What each symbol does to the states:
state | + ^
Q989 | Q191 Q462
Q68 | Q268 Q79
Q268 | Q79 Q260
Q768 | Q882 Q915
Q273 | Q426 Q402
Q99 | Q529 Q99
Q119 | Q659 Q132
Q782 | Q439 Q749
Q27 | Q99 Q529
Q659 | Q132 Q848
Q100 | Q84 Q389
Q89 | Q132 Q132
Q84 | Q347 Q782
Q749 | Q491 Q361
Q402 | Q765 Q974
Q742 | Q377 Q273
Q811 | Q915 Q462
Q529 | Q882 Q576
Q978 | Q365 Q845
Q373 | Q27 Q99
Q439 | Q749 Q491
Q295 | Q768 Q811
Q974 | Q846 Q671
Q715 | Q389 Q191
Q613 | Q177 Q978
Q845 | Q373 Q659
Q462 | Q419 Q715
Q262 | Q893 Q260
Q389 | Q584 Q209
Q365 | Q845 Q373
Q765 | Q974 Q846
Q177 | Q978 Q365
Q576 | Q462 Q659
Q893 | Q989 Q68
Q209 | Q89 Q262
Q79 | Q260 Q209
Q361 | Q512 Q377
Q426 | Q402 Q765
Q965 | Q529 Q576
Q491 | Q782 Q402
Q347 | Q782 Q749
Q915 | Q462 Q260
Q307 | Q27 Q613
Q846 | Q335 Q361
Q335 | Q99 Q671
Q61 | Q307 Q335
Q882 | Q576 Q119
Q512 | Q377 Q742
Q377 | Q742 Q774
Q848 | Q848 Q915
Q260 | Q260 Q273
Q671 | Q597 Q61
Q774 | Q978 Q426
Q419 | Q715 Q389
Q597 | Q61 Q307
Q132 | Q848 Q373
Q191 | Q295 Q768
Q584 | Q209 Q68

The rows follow the links: the fewer symbols apart two states are, the more alike their rows tend to be.

Each row is also shifted at random along 7 hidden directions that mean nothing.

Row, then state:
[  -2   -6   92  -27   25 -237  262  -22 -119   95  -78   -2  -98   62  270 -238 -108  -94   59 -106   80  208   62 -180 -290 -148  274 -111 -144   45  272 -130  333  456 -263  -32 -260  161  -75  239  359  125   34  251  -71   65 -141 -272  258 -494 -195   59 -270 -193   54   78  341  251   54    0  135   51 -145 -180 -444  154   -6] -> Q307
[ -42   10  129   59  -25   10 -251  -87  255  159  -14   94  350  168  -41  261   29  -60    1 -446  -11  235  -64  142  145  -96   31 -102 -104  114  275   59 -308  -14 -164  153  -16  198   47 -190  -67 -176  -62 -166  -38 -111  241  -82 -156   16 -105 -317 -251  215  -14  224 -109 -272  196    8 -190  -10 -300  -10   70  263 -285] -> Q389
[   8  -19  119    0   -6  131  -43   28  246  -97  -66  236  140 -148 -437   35 -134 -165  -11  455 -227  230   89   96  -26   98  -74 -139 -116 -314  -84   59 -197  -79   -2   -2  -78  275  -83 -186   83 -316    1 -281   96  -25  -15  -81  -84  -52  -42 -239  109 -143 -265   18  312 -235  223  -34   27  368  312  -70 -102  261  -99] -> Q989
[  37   66  178   51  149 -279   89 -206  -40  275 -281 -176   42  191  583  -58   43 -166 -248  428  210  396  245  -63   52 -201  326  -35 -267  437  592  -32  255  416  -36  135   44  301  -60  146  627  123 -146 -150  -60 -157  -21   33  269 -246 -185 -138 -570  284  -62 -105  443  208  108  152  -11 -837  -87  106 -485  328 -239] -> Q365
[  39   22  193   14   18  151  -40  123  225  -43  129   86   93 -114  238  124 -186 -116   16 -251 -139  295  -38   42 -180    2  -23 -178 -123  115 -104  -86  -60 -128   49  -93 -132  302  -52 -198  236 -248   -7 -107   53 -193   91   80  -85 -185   -7 -233   -1   84 -185 -120  150 -228  136  113  159 -296 -279  -77  161  309   37] -> Q715
[ -53   11   33  -19    4 -120  257  125 -189   32 -107  266 -120   12 -215 -220  -65  -17  105 -264   68   55  -70 -131 -175  -48  121  -43   37 -198   90   35  278   29 -220  109 -346   88 -122  208  106  128   39 -164    0   24 -194 -243  272 -136  -52  126  -64 -127   44  129  460  243   39   -3  159  140  -94 -273 -230   85  -64] -> Q597
[-125   26 -128   13   24 -195 -211  -76  305  125 -200  -60  191  194 -226   92  141  -11  -19  787 -131 -146   17  138  124  -50  -47  138 -109  -61  222  139 -292  113  -46  -46   15 -146 -182 -161   49 -231 -175  -45 -108  169  112 -149 -179 -117   73 -241  -48 -167 -198  149 -141  -97   -3 -168  -97  328  416  -22 -365 -147  -31] -> Q209
[-140   30  -19  -45  -35  166  -12 -102 -273   30   51  -68 -232 -168 -110  -66  -90   19  248 -501   78  -38   92 -132 -226  103 -217  -66  309  -72 -295   30  -36 -154  243  -98  253   -1 -194  -43 -185  247  -12   51   49   67   45   72  -99 -219  -11  353  210 -287  182 -135 -222 -100    0   24  184  272 -133  189 -303  -34  133] -> Q512
[  20    5 -213  -71   63 -120   16   -9  165  -43 -357 -262   84   38   -2 -147  157  120  -97  386 -207 -352   85   73   45   22    7  210  -76  -27    7    1   41  137   46 -175   70 -342   44   -4  -72 -232   75   31  -40  192  -51  -53  -12  196   93  -95   50 -113 -222  -69  205  132 -263   -1   34 -184  424   47 -659 -376  170] -> Q89
[ 179  -28   -1   91   38   -5 -115  -78 -343  -78  -48  327 -149   76  -64  240  118   60 -201   73  330    2  194 -129   56  -90 -183  126   11  -45  334  -42 -221  -34  -70  408  -64   -1  117 -267  405  360   52 -516   44  -83  108   34  -24  -61 -136  141 -326  314  180  -16  578  -93   10   73 -140 -205 -188   -9  100    9 -346] -> Q749
[  19  -28  123   44  -43  187 -118  -80  262  -92   88  204  207 -120 -429  100  -65 -229  -77  730  -93  272   53  167  142  131   20 -141  -93 -235  -69   85 -213  -61  -43   99   16  285   10  -50    2 -206  -84 -175  161  -15   -1  -69  -45   -8 -171 -259   11  -22  -97  191 -165 -136  320  -49 -246  588  336  -30  264  300 -303] -> Q191
[ -27    4  195   40 -117 -194   -7 -256   20  183   36  -70  225  269  -19  -40  -25  -86   60 -776  134  364   -3   65  211 -133  269 -233   43  124  292   29  114   76 -112  191  267  318  196  328 -374   74    5  115  -93 -136   39    5  145  196  -84  -57 -200  195  260  201 -425   78  275  -60 -288  116 -364  190  146  388 -241] -> Q177
[ -96   46  -19   72  134  -94  161   82 -252  333 -205   78 -118  -22  416 -112  108   66  -29  -84  306   52  -39 -188 -195 -115  226  118 -107  290  409    7  275  281 -279  156 -413   10 -280   99  685  289 -159 -305   55  -20  -15 -249  275 -523 -333   48 -538   98   44   94  594  320  -91  223  176 -675 -406 -283 -743    3 -291] -> Q671
[  30  -28 -121  -10  -80  -70  143  -83   25   42  -57  -20  190   90 -189 -183  194  132  -21 -344   31 -212  -84   65  214  -33  291  104  -36  -74  126   20  215  103 -246  166    9 -229  244  413 -404    0  102  116   19   75 -134 -125  244  418 -144  -33 -110  129  143  256 -127  371  -86   -4 -272  168  -21  -14   87 -190 -235] -> Q99
[  79  -16  145  -20   25  300   67   60  243  -52  277   77  112 -248  344  112 -159  -65    1 -166 -174  170   63   41 -229   32   90 -117 -321   68 -162 -182   24  133  -37 -119 -113  162   33 -129  218 -316   72  271  144 -136   14  112  -22  -93 -154 -301  -48   85 -180 -173  296 -133   -3  139  175 -221 -224  -44  602  166    4] -> Q768
[-168   44   21  -30   45  200   63   88 -297   60  164   30 -313 -196  -66   25 -107   14  171  -43   78  -58   46 -105  -34  114 -241   -4  169  -84 -369  116   53 -339  316   10  167   -3 -249  -90 -170  209 -112  -25   67 -132  -90  344  -10  322  187  298  293  -19   83 -340  129  -79 -103   55  354 -242   56  159  507  -52  217] -> Q742
[ 160   15  166  -86   59  -12 -110   88 -113  -18 -129 -177  -36  100  552  156 -137  -17  -69 -853   -6  176  -33 -126 -160 -163 -181 -146 -110  229  169 -218 -185  233 -150  -76 -155  171  252 -355   -5   27  281  263 -105 -154  172   -6 -255  198   36   73 -178  182   30 -136  516 -398  -86  112  152 -752 -370  -61 -197  188  175] -> Q100
[ -13   18  191   41    1 -195   80   29   -2   34   52  -78  -20  142  167  -95 -119 -148   -3 -235   60  340 -100   15   60  -66  159 -196  107  183   65    3  246 -153   97  -16   79  318  -18  255  -12   69  -53  -80 -113 -175  -35   79  179  -63  146   23   -5  122   65   -6 -376   82  248  -37  -41 -176 -213   57   67  350   88] -> Q613
[-142   34 -120   33   -3  101  -91  130 -288   12  -27  -14 -267  -94 -261  -16   97   37   59  186  204 -173 -190  -30   97  163 -272  123  426  -58 -286  188  -63 -389  155   30   44 -137 -179    6 -163  338 -154 -329   63   52   21    6  -50   39  113  361  241  -95  163   64 -435   27   -2    4   -1  107  126  -17 -300 -169   42] -> Q402
[-208   23    7  -49  -17  113   70 -210 -403  413   47  -18 -111  -15  152   68   38  107  220 -699  280  -53  192 -232 -129 -105   28    3 -119   54  224   21    0  457 -220  246   58  -82 -169   -9  -78  345  -51  424   73    4   13   12    8  118 -358  267 -344   11  315  -46  522   18 -134  133  209 -181 -341  117  176  -52 -231] -> Q426
[ 103  -14  -89  -14  -47 -131  241  102   59 -208  132   16  -30   -2   20 -247  -29   66   18  -39  -87 -160 -130   35  -57   33  202   44   82  -23 -187  -88  373 -151   37 -169  -65 -150  109  390  -65  -77   85  103  -80   98 -172  -22  241 -155  162   13  230  -89   -5   52 -420  353  -61  -90  -44  292    0  -79  203 -143  190] -> Q27

From each start, follow one symbol. Which state do you reach?
Answer with the state's name.
---
[  -98    31   -90   -28    78   -48   111   213  -161    85  -332  -249  -156   -96   117  -318    87    25   -20    57    94   -86  -251   -77   -72    62    64    78   223   147   -72    85   293     5   -63  -132  -272   -70  -136   233    78   188   -58  -193    27    98  -109  -255   193  -108   -41   218     9  -148   -23   124   -44   283   -83   127    72  -388    82  -227 -1144  -106   109]
+ -> Q99
---
[ 113  -43  -21  -32  -71 -210  259  -53   64 -151   41   58   91  164 -245 -201   11   44  -31   41  -88  -90   85   83  164  -33  253   -5  -60 -212   22  -37  293  -31    6   55  147  -86  224  376 -293 -110  150  126  -80   12 -253   82  279  403  160  -48  168   54   14  -15  -20  304  -23 -120 -142  246  200   86  502  -83   62]
+ -> Q27
---
[-287   69 -102   48   81  119 -232 -171 -190  446 -310 -352  -59  -39  -92   49  280  -27  -82 1045  299  -75  -10    2  397   95  -81  184  124  179  128  347 -177  162   18  171  207 -129 -287    1  -94  347 -404  -88  141   79   85  -32  -81  291 -207  190 -197   60  121  137 -268   28    5  111 -154 -256  517  111 -575 -120 -284]
^ -> Q402
---
[ 161  -52 -165   26  -33   42  150 -102  145 -176  128  275  115  -92 -106  -61  125  144  -37   99  -49 -273  200   15 -147  -10  219  178 -198 -158   66 -128  123  149  -82   75  -35 -282  116  100  299 -158  111  -65   87  151  -97  -73  156 -333 -211 -222 -104  -31  -68   30  235  293 -146    0  -94  359  -39   -5  223 -287 -197]
^ -> Q576
---
[-179   57   95    5   35   -8    6 -139 -245  209 -131 -157 -126   -2  -66  -71  -40 -118   24   56  170  202   79  -53  148   45  -23 -101  201   82    0  176   80  -87  176  105  272  203 -165  130 -143  275 -165 -118   29  -98  -34  110   97  184   -4  226  -25   30  145  -76 -140   34  155   40   14 -186  104  214 -244  233  -63]
+ -> Q978
---
[ -59   23  -31  121  154  117  -17   53 -363  111  -17  211 -313 -125  159  123   84   76  -49  -47  360  -14  112 -164 -117   34 -193  155  207  166   36  111  -14 -381  268  209   18   20 -319 -227  597  397 -212 -794  112 -152   75  228   68 -317  -55  217 -194  211   68 -247  421    6  -45  214  245 -747 -401   61 -385  -11 -142]
^ -> Q377
---
[  38   -6   93   69  -37  214 -164  -82  357   12  164    3  251  -98   51  136  -20 -122  -50  254  -58  264  -54  154   76   66  108 -124 -141  142  -31   -8 -154   66  -60  -45   43  198   41  -19  117 -225 -104   28  112  -50  145  -64 -108 -256 -231 -336  -76   64  -85  189 -427 -135  243   30 -245  223  -29   -7  149  257 -236]
+ -> Q419
---
[  97  -56   58   87 -121 -313  169 -430   95  -54  239  389  167  248 -334  -57    6  -57    1  139  109  184  374  -18   -3 -171  390  -69 -174 -209  451  -74  127  214  -64  270  222  125   78  329  287   18  -17  -45  -87   84  -95  -58  274 -559 -169 -206 -277  -27  143  141  -81  282  261 -245 -317  964 -147  183  545  189 -392]
+ -> Q373
---
[-197  -10  -60 -130 -105   -6   25   32  125   34  257  168   63  107 -385  109 -125   81  344  -93 -310 -281   47   41  -41  -65 -133  -31 -213 -444 -162   21 -230  122  -95  -89   -7 -223 -131 -181 -541 -300   27  705 -138  115  -71   78 -227  448  255  -43  351 -310  -46  -98  199 -220 -186 -267  292  689  280  -19 1130 -230  304]
^ -> Q273
---
[ 207  -45   25    0  -44  -40 -150  -29 -224 -247 -129  271  -38  131 -490  153   38  -27 -127 -245  139   16   59  -12  148  -24 -265  -34  176 -317   98  -11 -311 -217  -80  309   19   70  332 -230 -208  199  249 -382  -22  -17   76  -68 -116  342   46  177   19  119  181  129  238 -240  125  -65 -249  276   68   -9   55   78 -155]
^ -> Q782
---
[ -92   18   25 -227   33 -134   51  101  114   17 -405  -84   84   99 -274  -67 -178  -19  162 -264 -457 -109  120   -7 -211  -71 -235 -125 -218 -417   -7   -8 -212  296 -172 -192 -152   -9  -42 -339 -437 -411  272  407 -159   85  -76 -154 -242  514  215  -28  178 -393 -299 -173  947 -342 -180  -95  409   60  442  -82 -459  -79  406]
+ -> Q209
---
[ 120  -43 -166   66  -79   31  114  -33  162 -142   35  279  231  -31 -480  -97  207  193  -67 -251  -52 -305  -10  145  192   67  197  195   27 -251  -28   58  109 -299  -47  214   61 -247  209  249 -212 -151   91 -437   96   63 -119   -6  228  297  -88 -188   32  162    1  155   -8  339  -62   16 -266  283  -44    8  181 -251 -300]
+ -> Q882
---
[ -29   28  195  -21   32  211 -182   99  226  151  -93 -310  258  -33  206  112  -50 -133 -105 -129 -121  287 -212  162  313   46  -18 -186 -106  213  -55   86 -127   27  -90  -22   -1  286  164  -69 -432 -229    3  196   87 -261   94   71 -149  758  -25 -186  -29  312  -83   42  -86 -272  127  143  -99 -647   63  -17  121  306  -20]
^ -> Q389
---
[-193  -11    4  -46  -94  -61 -185 -236  286  253   26  -59  297  187 -109  153   10  -57  150  150 -153   46   70   75   39 -134   70  -75 -305  -71  287   24 -335  540 -299   -5   16   -4  -94 -111 -201 -244  -99  603  -95  180  165 -219 -226  -98 -191 -266 -187 -228   -5  253 -147 -219   72 -169 -115  639  145    2  179   47 -149]
+ -> Q989
